Below is a small trained network, with its code and all its weights. Each question gives an input and a target symbol and asks what happens when units are switched off, that is, made to give their printed mean instead of their output.

import numpy as np


def w(rows, s, z=0):
    codes = np.array(rows[::2]) - 128.0
    scale = np.full(codes.shape[1], s)
    scale[-1] = z or s
    return codes * scale


def norm(h):
    return h / np.sqrt((h * h).mean(-1, keepdims=True) + 1e-5)


def f(y):
    return np.maximum(y, 0)


def softmax(a):
    e = np.exp(a - a.max(-1, keepdims=True))
    return e / e.sum(-1, keepdims=True)


def log_softmax(a):
    a = a - a.max(-1, keepdims=True)
    return a - np.log(np.exp(a).sum(-1, keepdims=True))


def net(x, mask):
    ids = ['αβδεηθλμξπστφψ'.index(c) for c in x.split()]
    T = len(ids)
    res = E[ids] + P[:T]
    u = 0
    for l in range(2):
        q, k, v = (norm(res) @ M[l].T for M in (Q, K, V))
        z = softmax(np.where(np.tri(T) > 0, q @ k.T / 3**0.5, -1e9)) @ v
        res = res + np.where(mask[u], z, O[l][:, -1]) @ O[l][:, :-1]
        u += 1
        y = f(norm(res) @ A[l][:, :-1].T + A[l][:, -1])
        res = res + np.where(mask[u : u + 8], y, B[l][:, -1]) @ B[l][:, :-1]
        u += 8
    return log_softmax(norm(res)[-1] @ U[:, :-1].T + U[:, -1])


Q, K, V, O, A, B = {}, {}, {}, {}, {}, {}
E = w([
[71,118,96,204,99,108,120,185,107,124,146],'α',
[84,104,59,31,155,116,56,182,106,207,149],'β',
[72,80,92,201,117,130,96,172,93,122,124],'δ',
[114,47,191,177,134,127,136,156,173,94,37],'ε',
[141,123,35,157,60,112,102,78,83,124,64],'η',
[121,121,159,158,162,224,166,147,204,143,200],'θ',
[82,129,137,197,80,105,112,168,49,130,181],'λ',
[100,93,213,126,209,225,164,139,126,108,204],'μ',
[165,116,239,66,172,106,105,160,132,180,120],'ξ',
[70,66,81,210,84,112,96,165,118,132,128],'π',
[134,107,114,165,119,205,153,124,245,145,195],'σ',
[101,34,208,153,129,174,135,107,190,113,210],'τ',
[155,171,4,126,110,210,101,123,143,152,112],'φ',
[82,113,110,200,68,109,113,126,79,170,185],'ψ',
],0.011)
P = w([
[106,110,125,162,176,142,199,130,148,245,61],'0',
[126,117,119,184,198,119,174,125,130,201,92],'1',
[143,106,129,163,130,147,181,174,130,182,86],'2',
[109,143,157,186,157,139,76,106,141,161,108],'3',
[151,100,100,146,184,65,182,154,142,123,177],'4',
[53,153,165,127,103,163,98,124,138,156,105],'5',
[144,135,144,180,162,99,58,105,140,102,178],'6',
[89,118,145,104,71,169,176,193,112,167,106],'7',
[54,172,175,127,90,166,38,115,147,112,133],'8',
[175,87,111,129,105,119,205,215,100,122,162],'9',
[76,129,165,90,43,194,124,191,118,130,114],'10',
[195,91,120,154,116,84,112,158,134,58,216],'11',
[123,90,129,97,61,126,175,195,115,119,162],'12',
[107,122,138,105,86,121,68,121,151,48,193],'13',
],0.011)
Q[0] = w([
[165,127,101,202,204,66,38,52,146,53,193],'0.h0',
[94,226,171,171,93,218,68,45,122,138,3],'0.h0',
[54,141,151,48,110,129,10,134,183,72,153],'0.h0',
],0.031)
K[0] = w([
[250,75,65,161,197,34,232,160,118,131,179],'0.h0',
[95,175,120,201,253,64,79,18,159,158,132],'0.h0',
[212,128,113,162,127,119,2,116,125,26,195],'0.h0',
],0.034)
V[0] = w([
[118,106,190,71,116,135,134,37,103,178,144],'0.h0',
[128,47,175,153,1,76,123,95,220,161,94],'0.h0',
[96,28,69,87,198,153,47,68,49,81,88],'0.h0',
],0.0096)
O[0] = w([
[155,118,110,112,208,98,46,25,141,11,201,87],'0.h0',
[151,141,166,224,95,88,23,114,173,167,130,254],'0.h0',
[254,64,72,183,161,31,240,197,116,143,177,62],'0.h0',
],0.006,0.0055)
A[0] = w([
[169,188,71,72,48,15,119,75,61,113,19,95],'0.n0',
[158,121,212,132,169,187,209,86,240,134,136,209],'0.n1',
[46,83,130,155,120,168,229,106,102,103,145,134],'0.n2',
[44,67,165,210,144,188,186,124,148,98,226,119],'0.n3',
[200,234,217,44,98,87,151,120,92,127,179,42],'0.n4',
[243,231,253,14,143,50,146,81,110,173,75,205],'0.n5',
[193,167,49,69,141,134,91,116,169,173,101,255],'0.n6',
[199,230,52,109,97,212,144,115,235,141,156,133],'0.n7',
],0.017,0.0062)
B[0] = w([
[193,120,106,154,159,169,123,24,19,87,115,151],'0.n0',
[186,125,189,114,149,167,139,108,167,167,89,221],'0.n1',
[90,137,134,180,128,54,84,100,162,124,155,178],'0.n2',
[137,61,106,189,172,161,96,147,95,134,138,253],'0.n3',
[111,41,93,126,42,125,37,180,144,124,140,149],'0.n4',
[173,251,106,112,200,56,99,129,129,102,87,188],'0.n5',
[85,151,111,140,120,165,190,194,96,196,89,164],'0.n6',
[116,176,120,169,138,164,54,90,161,93,181,168],'0.n7',
],0.02,0.015)
Q[1] = w([
[141,199,88,82,57,91,185,105,144,85,154],'1.h0',
[46,88,91,128,211,115,122,210,94,160,138],'1.h0',
[106,162,84,38,167,197,98,156,161,254,219],'1.h0',
],0.0098)
K[1] = w([
[146,174,134,135,123,107,98,143,92,122,105],'1.h0',
[127,147,197,132,61,136,133,153,60,84,224],'1.h0',
[177,148,101,96,98,131,103,82,109,185,251],'1.h0',
],0.014)
V[1] = w([
[84,43,141,69,129,119,115,235,151,119,146],'1.h0',
[168,158,169,86,186,43,67,200,99,85,3],'1.h0',
[161,156,25,118,173,159,83,142,237,196,120],'1.h0',
],0.021)
O[1] = w([
[37,146,173,67,189,99,130,75,135,219,175,90],'1.h0',
[85,13,70,120,7,135,2,95,165,178,189,117],'1.h0',
[88,187,186,65,87,135,166,221,71,89,250,249],'1.h0',
],0.0081,0.017)
A[1] = w([
[146,94,101,138,157,85,138,116,144,125,144,125],'1.n0',
[133,147,46,113,137,192,150,58,216,251,153,86],'1.n1',
[197,173,200,96,209,101,119,116,193,133,73,131],'1.n2',
[164,122,163,153,159,123,111,118,166,92,172,113],'1.n3',
[161,94,27,51,188,152,135,51,40,61,164,48],'1.n4',
[97,117,112,132,134,126,128,93,92,81,161,116],'1.n5',
[146,125,127,109,119,140,145,177,124,183,104,138],'1.n6',
[166,173,189,96,213,99,174,98,181,133,36,2],'1.n7',
],0.032,0.0041)
B[1] = w([
[128,173,101,96,118,162,145,140,99,124,123,155],'1.n0',
[213,83,110,116,221,10,221,234,100,149,142,141],'1.n1',
[81,110,159,199,145,209,242,73,97,166,141,242],'1.n2',
[108,85,151,75,78,141,115,105,155,146,128,249],'1.n3',
[209,99,53,243,2,121,163,123,75,73,44,186],'1.n4',
[183,165,111,129,149,113,167,113,151,112,103,176],'1.n5',
[136,146,117,118,117,115,93,63,110,108,118,170],'1.n6',
[187,2,121,110,170,64,115,214,132,31,212,163],'1.n7',
],0.028,0.02)
U = w([
[144,47,162,163,211,154,177,148,125,143,141,117],'α',
[79,150,123,166,119,209,152,36,171,186,88,70],'β',
[111,123,180,164,37,166,42,128,137,163,160,82],'δ',
[180,101,140,27,124,97,81,170,202,124,121,252],'ε',
[142,165,72,40,135,143,155,89,134,105,162,153],'η',
[147,131,115,62,126,194,100,131,16,122,142,66],'θ',
[161,106,89,160,84,108,137,128,120,94,69,154],'λ',
[132,128,108,103,112,76,169,234,103,253,117,145],'μ',
[140,193,141,147,159,170,117,209,142,64,159,147],'ξ',
[109,94,64,131,181,101,76,121,146,62,188,168],'π',
[85,121,164,219,142,44,111,183,163,160,93,120],'σ',
[134,148,152,159,178,78,82,77,52,128,149,109],'τ',
[147,160,168,129,165,76,141,97,216,96,90,153],'φ',
[67,158,109,141,81,53,168,98,178,108,169,123],'ψ',
],0.012)

Each question gives the input, a string of symbols that net reads in full, and the target symbol t.
The units are the heads (3 rows each of Q, K, V and O) and the neurons (one row each of A and B). Each row of codes is followed by its name. A weight is (code - 128) times the scale printed after its matrix; where a second scale follows, it is the last column's (O, A, B and U).
mask holds one flag per unit, layer by layer, with each layer's heads first. A switched-off unit (its flag False) gives its mean, the last column of its rows in O or B, instead of its output. The means were averaged over made-up inputs and are rounded, as every weight is.
A unit's drop is (log p(t) with every unit on - log p(t) with that unit switched off) / (log p(t) with every unit on - log p(t) with every unit switched off).
The circuit of an input: a set's keep is (log p(t) with only the set's units on - log p(t) with every unit switched off) / (log p(t) with every unit on - log p(t) with every unit switched off). Starting from the 12 units with the biggest drops (on a tie, the unit counted first), units are removed one at a time, each time the one whose removal leaves the highest keep (on an exact tie, the one counted first), for as long as the keep stays at least 0.8.
circuit, biggest first: the units of the circuit, biggest drop first
most important unit: the unit with the biggest drop
top k neurons: the k neurons with the biggest drops, biggest first
top k neurons in layer l: the k neurons of layer l with the biggest drops, biggest first
input σ σ δ σ ξ β τ τ δ, target ε: circuit, biggest first	[1.n2; 1.n4]
input η η π δ μ α, target μ: most important unit	0.h0
input ψ τ ε ξ η σ δ ξ ψ α ξ, target δ: top 2 neurons in layer 0	[0.n3; 0.n4]
input φ δ ε δ φ σ α ψ φ α δ, target ψ: top 3 neurons	[0.n2; 0.n1; 1.n2]
input μ α ξ ε β τ μ, target β: top 2 neurons in layer 1	[1.n7; 1.n3]
input θ δ ξ ε ε φ α, target δ: circuit, biggest first	[1.n2; 1.n7; 1.n4; 0.n5]
input ε τ η τ λ θ η ε δ, target θ: top 2 neurons in layer 1	[1.n2; 1.n4]
input η δ η δ ξ θ σ β α σ μ ψ δ, target π: top 2 neurons	[0.n2; 1.n2]
input ψ δ α σ π τ π η ε θ δ, target δ: top 2 neurons	[0.n6; 1.n2]
input λ ξ δ η β δ η π ξ φ ξ τ ξ π, target ε: top 2 neurons in layer 1	[1.n2; 1.n4]
input ε ε φ, target ξ: circuit, biggest first	[0.n7; 1.h0; 0.n6]
input ε ξ ψ ε η λ θ α π μ δ ψ, target π: circuit, biggest first	[0.h0; 0.n2; 1.n2; 1.n4]
input π ε π, target τ: top 2 neurons	[0.n5; 0.n7]
input ξ π τ μ β, target τ: circuit, biggest first	[1.n6; 0.n6; 1.n3; 1.n4]
input φ θ π, target ψ: top 4 neurons	[0.n2; 0.n1; 1.n2; 1.n4]
input π ξ ξ, target β: top 4 neurons	[0.n5; 0.n3; 1.n2; 0.n1]
input π α ψ, target τ: most important unit	0.h0
input ξ ξ λ α ε μ ε, target β: top 2 neurons	[0.n5; 0.n6]
input δ ξ δ, target μ: top 4 neurons in layer 0	[0.n1; 0.n2; 0.n7; 0.n5]
input ξ μ β λ π η φ π α σ α, target σ: most important unit	0.n1
input ξ ξ δ, target λ: top 3 neurons	[0.n1; 1.n2; 0.n6]
input ξ δ μ δ τ η ξ α ξ ψ θ ε η α, target δ: top 2 neurons in layer 0	[0.n6; 0.n1]
input θ ψ ε π β η η φ ξ θ ξ β η ξ, target δ: top 4 neurons in layer 0	[0.n3; 0.n4; 0.n5; 0.n6]
input η μ ξ π τ δ, target τ: top 2 neurons in layer 0	[0.n7; 0.n1]
input σ ξ θ δ λ ε δ, target β: top 2 neurons	[1.n7; 0.n5]
input ξ ξ ψ, target λ: top 2 neurons	[0.n1; 0.n3]
input δ σ δ ξ ψ ε δ θ ξ δ, target φ: top 3 neurons in layer 0	[0.n1; 0.n5; 0.n6]
input μ β ξ ξ ψ β α μ ε ε β π, target δ: circuit, biggest first	[0.h0; 1.n2; 1.n7; 1.n4]
input η ε ψ σ ψ ε β η σ δ δ, target ξ: top neuron in layer 1	[1.n3]
input φ η η ψ ξ ψ π σ η σ ξ, target β: top 4 neurons in layer 0	[0.n5; 0.n3; 0.n4; 0.n6]
